Below are the code and all the weights of a small trained network. Each question names an input and a class and asks about switching units off, where a switched-off unit gives its printed mean instead of its output.

import numpy as np


def w(rows, s, z=0):
    codes = np.array(rows[::2]) - 128.0
    scale = np.full(codes.shape[1], s)
    scale[-1] = z or s
    return codes * scale


def f(y):
    return y / 2 * (1 + np.tanh(0.7978845608 * (y + 0.044715 * y**3)))


def log_softmax(a):
    a = a - a.max(-1, keepdims=True)
    return a - np.log(np.exp(a).sum(-1, keepdims=True))


def net(x, mask):
    res = np.array(x, float).reshape(1, 7) / 4 @ E
    y = f(res @ A[0][:, :-1].T + A[0][:, -1])
    res = res + np.where(mask, y, B[0][:, -1]) @ B[0][:, :-1]
    return log_softmax(res[-1] @ U[:, :-1].T + U[:, -1])


A, B = {}, {}
E = w([
[182,99,97],'x0',
[253,233,212],'x1',
[111,183,146],'x2',
[196,134,91],'x3',
[189,3,203],'x4',
[109,16,71],'x5',
[202,111,32],'x6',
],0.0041)
A[0] = w([
[161,146,97,149],'n0',
[63,141,116,136],'n1',
[149,112,147,93],'n2',
[108,81,119,64],'n3',
[82,145,149,166],'n4',
[205,93,174,179],'n5',
[133,118,105,132],'n6',
[198,98,156,179],'n7',
[102,136,133,151],'n8',
[115,151,86,253],'n9',
[167,125,204,243],'n10',
[106,189,117,253],'n11',
[159,113,124,112],'n12',
[97,190,157,225],'n13',
[61,162,186,170],'n14',
[107,139,175,138],'n15',
[158,137,142,112],'n16',
[110,55,11,167],'n17',
[89,117,92,204],'n18',
[116,139,161,235],'n19',
[79,120,97,195],'n20',
[139,111,115,134],'n21',
[121,103,154,82],'n22',
[164,164,198,221],'n23',
[82,117,130,125],'n24',
[189,113,129,146],'n25',
[48,125,128,160],'n26',
[127,160,119,249],'n27',
[126,109,121,83],'n28',
[121,136,67,221],'n29',
[93,147,118,142],'n30',
],0.012,0.002)
B[0] = w([
[124,87,118,143],'n0',
[151,144,171,171],'n1',
[102,133,134,126],'n2',
[132,106,161,148],'n3',
[146,169,153,162],'n4',
[42,122,131,180],'n5',
[130,108,131,135],'n6',
[59,116,140,169],'n7',
[140,145,141,142],'n8',
[164,105,114,173],'n9',
[62,149,86,188],'n10',
[177,123,92,192],'n11',
[109,114,141,131],'n12',
[169,155,82,199],'n13',
[150,211,159,199],'n14',
[123,168,122,151],'n15',
[105,113,112,133],'n16',
[179,3,133,254],'n17',
[162,102,155,177],'n18',
[127,158,116,162],'n19',
[158,111,165,179],'n20',
[124,113,137,134],'n21',
[111,140,142,128],'n22',
[112,116,43,198],'n23',
[134,142,170,152],'n24',
[90,108,153,152],'n25',
[145,159,198,188],'n26',
[147,119,100,164],'n27',
[127,117,139,126],'n28',
[157,83,111,174],'n29',
[151,139,143,149],'n30',
],0.033,0.0055)
U = w([
[2,118,154,159],'0',
[170,99,123,252],'1',
[153,185,208,46],'2',
[138,182,107,178],'3',
[142,45,198,42],'4',
[132,141,137,108],'5',
],0.0069,0.0027)

Each question gives the input, the list of numbers given to net, and the class t.
The units are the neurons (one row each of A and B). Each row of codes is followed by its name. A weight is (code - 128) times the scale printed after its matrix; where a second scale follows, it is the last column's (A, B and U).
mask holds one flag per neuron, in row order. A switched-off neuron (its flag False) gives its mean, the last column of its row in B, instead of its output. The means were averaged over made-up inputs and are rounded, as every weight is.
A unit's drop is (log p(t) with every unit on - log p(t) with that unit switched off) / (log p(t) with every unit on - log p(t) with every unit switched off).
The circuit of an input: a set's keep is (log p(t) with only the set's units on - log p(t) with every unit switched off) / (log p(t) with every unit on - log p(t) with every unit switched off). Starting from the 12 units with the biggest drops (on a tie, the unit counted first), units are removed one at a time, each time the one whose removal leaves the highest keep (on an exact tie, the one counted first), for as long as the keep stays at least 0.8.
circuit, biggest first: the units of the circuit, biggest drop first
k most important neurons: the k neurons with the biggest drops, biggest first
drop of u: that unit's drop, to one decimal
input [-6,1,-3,2,-6,-3,0], class 3: circuit, biggest first	(n17 n13)
input [-3,0,5,-6,1,2,4], class 2: circuit, biggest first	(n17 n23)
input [1,4,3,3,-5,6,-3], class 3: circuit, biggest first	(n17)
input [-3,0,7,-7,-8,-2,6], class 2: circuit, biggest first	(n17 n23)
input [-6,4,-1,-4,-7,1,-3], class 3: circuit, biggest first	(n13 n17)
input [-8,2,4,-6,6,-2,-6], class 3: 2 most important neurons	(n23 n10)
input [6,6,-2,4,-1,7,7], class 4: 2 most important neurons	(n17 n10)
input [0,2,1,-4,-2,-2,-8], class 3: 2 most important neurons	(n23 n13)
input [-6,7,-5,-4,-6,-3,3], class 3: drop of n17	0.3
input [1,0,-6,-3,-8,5,-2], class 4: drop of n10	0.1
input [4,-6,-6,-1,-7,-3,7], class 4: drop of n17	0.2
